Below are the code and all the weights of a small trained network. Each question names an input and a class and asks about switching units off, where a switched-off unit gives its printed mean instead of its output.

import numpy as np


def w(rows, s, z=0):
    codes = np.array(rows[::2]) - 128.0
    scale = np.full(codes.shape[1], s)
    scale[-1] = z or s
    return codes * scale


def f(y):
    return y / 2 * (1 + np.tanh(0.7978845608 * (y + 0.044715 * y**3)))


def log_softmax(a):
    a = a - a.max(-1, keepdims=True)
    return a - np.log(np.exp(a).sum(-1, keepdims=True))


def net(x, mask):
    res = np.array(x, float).reshape(1, 8) / 4 @ E
    y = f(res @ A[0][:, :-1].T + A[0][:, -1])
    res = res + np.where(mask, y, B[0][:, -1]) @ B[0][:, :-1]
    return log_softmax(res[-1] @ U[:, :-1].T + U[:, -1])


A, B = {}, {}
E = w([
[107,128,143,175,149,165,74,211,152,19,148],'x0',
[129,130,128,125,126,122,130,126,130,124,125],'x1',
[128,128,128,127,128,125,128,128,129,126,127],'x2',
[178,84,115,130,77,146,65,54,130,62,196],'x3',
[229,164,163,201,110,163,151,124,191,117,101],'x4',
[174,221,108,108,150,121,94,160,155,149,247],'x5',
[171,37,51,170,192,83,144,141,170,130,150],'x6',
[169,166,147,78,212,176,163,96,92,76,149],'x7',
],0.011)
A[0] = w([
[153,163,131,90,215,150,131,106,120,108,161,86],'neuron 0',
[106,139,144,141,151,141,104,168,133,72,152,74],'neuron 1',
[161,232,110,101,150,105,92,176,143,165,249,1],'neuron 2',
[10,123,92,41,176,108,92,152,85,119,197,2],'neuron 3',
[109,188,159,117,93,158,107,120,112,129,136,14],'neuron 4',
[101,201,162,114,70,146,119,136,97,123,166,57],'neuron 5',
[200,164,139,160,115,159,120,156,164,147,122,7],'neuron 6',
[121,146,124,156,132,129,119,155,122,97,143,101],'neuron 7',
[152,154,139,95,189,163,126,116,105,111,145,141],'neuron 8',
[151,156,144,110,182,169,148,112,99,111,158,70],'neuron 9',
[124,165,129,127,171,128,154,187,129,184,128,51],'neuron 10',
[94,212,163,108,100,151,118,141,128,132,138,105],'neuron 11',
[99,99,146,150,132,137,122,155,129,63,93,108],'neuron 12',
[122,143,140,117,151,165,100,167,132,106,140,187],'neuron 13',
[111,130,110,143,56,91,88,172,132,179,164,89],'neuron 14',
[104,199,145,135,206,116,182,231,123,168,98,20],'neuron 15',
[137,153,135,127,178,118,146,111,98,108,131,69],'neuron 16',
[173,118,126,126,85,157,95,64,105,88,192,77],'neuron 17',
[106,142,162,101,100,126,126,112,127,101,82,86],'neuron 18',
[122,149,119,164,44,97,89,187,155,163,144,129],'neuron 19',
[170,84,66,153,230,67,142,171,159,133,181,66],'neuron 20',
[115,106,150,119,172,149,162,75,103,83,79,88],'neuron 21',
[143,115,119,119,94,121,87,72,126,90,215,43],'neuron 22',
[164,165,131,86,145,106,161,28,115,243,161,8],'neuron 23',
[108,155,144,143,164,152,90,226,136,74,175,48],'neuron 24',
[213,181,162,177,124,165,170,149,157,128,100,101],'neuron 25',
],0.013,0.0026)
B[0] = w([
[80,134,136,144,154,148,160,178,170,143,157,198],'neuron 0',
[144,150,67,110,101,117,142,133,122,141,139,188],'neuron 1',
[90,53,174,155,80,89,182,130,95,136,7,255],'neuron 2',
[171,170,220,187,131,57,104,89,86,101,192,235],'neuron 3',
[182,121,113,124,183,167,128,115,124,110,139,172],'neuron 4',
[169,94,98,123,202,174,132,114,106,121,112,189],'neuron 5',
[152,159,182,160,135,84,119,105,88,113,163,193],'neuron 6',
[133,138,96,127,103,115,137,125,133,136,133,160],'neuron 7',
[86,132,143,134,148,147,150,171,166,132,162,188],'neuron 8',
[79,125,133,143,150,146,155,155,171,139,164,185],'neuron 9',
[99,129,128,99,94,133,53,103,158,111,113,181],'neuron 10',
[167,101,124,120,194,185,129,114,99,122,117,192],'neuron 11',
[133,132,95,112,78,108,171,130,116,163,93,186],'neuron 12',
[144,136,94,142,110,120,141,139,133,136,137,180],'neuron 13',
[80,150,140,141,160,159,167,185,175,131,164,193],'neuron 14',
[99,131,124,67,90,149,23,93,194,119,112,229],'neuron 15',
[103,130,119,134,139,138,124,148,151,141,160,158],'neuron 16',
[101,138,132,77,114,131,39,111,165,127,104,206],'neuron 17',
[161,83,103,132,171,141,138,125,119,118,99,162],'neuron 18',
[59,123,137,132,157,146,168,174,178,139,174,205],'neuron 19',
[195,102,118,114,230,218,134,104,82,109,110,233],'neuron 20',
[78,97,166,153,115,126,162,168,140,138,82,182],'neuron 21',
[103,144,136,91,97,138,52,99,169,122,112,204],'neuron 22',
[180,169,12,122,57,100,164,153,108,141,144,221],'neuron 23',
[166,158,40,111,64,102,163,135,110,160,130,226],'neuron 24',
[138,146,185,156,137,63,106,99,74,110,191,215],'neuron 25',
],0.02,0.018)
U = w([
[104,143,131,67,97,148,2,83,206,103,110,114],'0',
[188,182,16,135,68,104,172,154,122,155,155,79],'1',
[200,84,114,139,235,219,131,105,106,90,121,106],'2',
[154,176,212,217,138,55,102,96,101,84,209,103],'3',
[51,136,147,174,168,163,174,219,215,141,194,122],'4',
[97,45,169,175,88,100,170,138,120,128,9,255],'5',
],0.0088,0.004)

Each question gives the input, the list of numbers given to net, and the class t.
The units are the neurons (one row each of A and B). Each row of codes is followed by its name. A weight is (code - 128) times the scale printed after its matrix; where a second scale follows, it is the last column's (A, B and U).
mask holds one flag per neuron, in row order. A switched-off neuron (its flag False) gives its mean, the last column of its row in B, instead of its output. The means were averaged over made-up inputs and are rounded, as every weight is.
A unit's drop is (log p(t) with every unit on - log p(t) with that unit switched off) / (log p(t) with every unit on - log p(t) with every unit switched off).
The circuit of an input: a set's keep is (log p(t) with only the set's units on - log p(t) with every unit switched off) / (log p(t) with every unit on - log p(t) with every unit switched off). Starting from the 12 units with the biggest drops (on a tie, the unit counted first), units are removed one at a time, each time the one whose removal leaves the highest keep (on an exact tie, the one counted first), for as long as the keep stays at least 0.8.
units of the circuit, in order: the units of the circuit, biggest drop first
most important unit: the unit with the biggest drop
k most important neurons: the k neurons with the biggest drops, biggest first
drop when u is switched off: that unit's drop, to one decimal
input [1,-8,-5,-6,-1,0,1,4], class 0: units of the circuit, in order => neuron 15
input [0,8,6,5,7,7,-6,-5], class 3: 3 most important neurons => neuron 25; neuron 6; neuron 20
input [1,7,-7,-8,-1,8,-5,-8], class 0: 3 most important neurons => neuron 15; neuron 10; neuron 0
input [-2,-7,-6,-1,-5,-6,-2,-6], class 4: 4 most important neurons => neuron 2; neuron 25; neuron 14; neuron 6
input [6,4,-3,2,-1,-8,-8,8], class 2: 3 most important neurons => neuron 2; neuron 18; neuron 4
input [-6,5,-3,-5,-3,-2,6,7], class 4: 3 most important neurons => neuron 24; neuron 0; neuron 21
input [-7,6,-1,8,-7,8,1,5], class 0: 3 most important neurons => neuron 22; neuron 17; neuron 24
input [-8,-5,4,5,-5,-5,-7,2], class 1: 3 most important neurons => neuron 23; neuron 20; neuron 2
input [-1,0,-8,5,8,-1,-7,0], class 3: 4 most important neurons => neuron 25; neuron 20; neuron 6; neuron 15
input [6,6,7,-2,0,-7,-7,-7], class 2: units of the circuit, in order => neuron 2; neuron 18
input [4,-4,6,-4,-2,8,-6,-7], class 5: 2 most important neurons => neuron 2; neuron 20
input [8,7,-4,1,8,-5,1,-2], class 1: 3 most important neurons => neuron 12; neuron 3; neuron 24
input [-4,8,-1,-1,-6,-6,0,-5], class 3: units of the circuit, in order => neuron 2; neuron 3
input [-2,-7,-2,4,4,1,-7,-8], class 4: most important unit => neuron 19
input [7,2,-4,-2,1,-1,-8,-5], class 2: 2 most important neurons => neuron 11; neuron 5
input [5,2,3,-1,4,-5,4,0], class 1: units of the circuit, in order => neuron 2; neuron 12
input [-4,-6,2,-5,6,7,-8,7], class 2: 3 most important neurons => neuron 11; neuron 5; neuron 4
input [7,-2,-1,-3,-4,-3,-7,1], class 1: 3 most important neurons => neuron 24; neuron 20; neuron 12
input [8,3,-5,-7,2,4,-8,-8], class 1: drop when neuron 17 is switched off => 0.4
input [2,0,2,2,4,7,-4,-8], class 4: units of the circuit, in order => neuron 19
input [-6,0,-3,-6,-6,6,-5,1], class 0: drop when neuron 7 is switched off => 0.1
input [3,4,0,-8,-2,3,-1,-7], class 0: drop when neuron 15 is switched off => 3.9
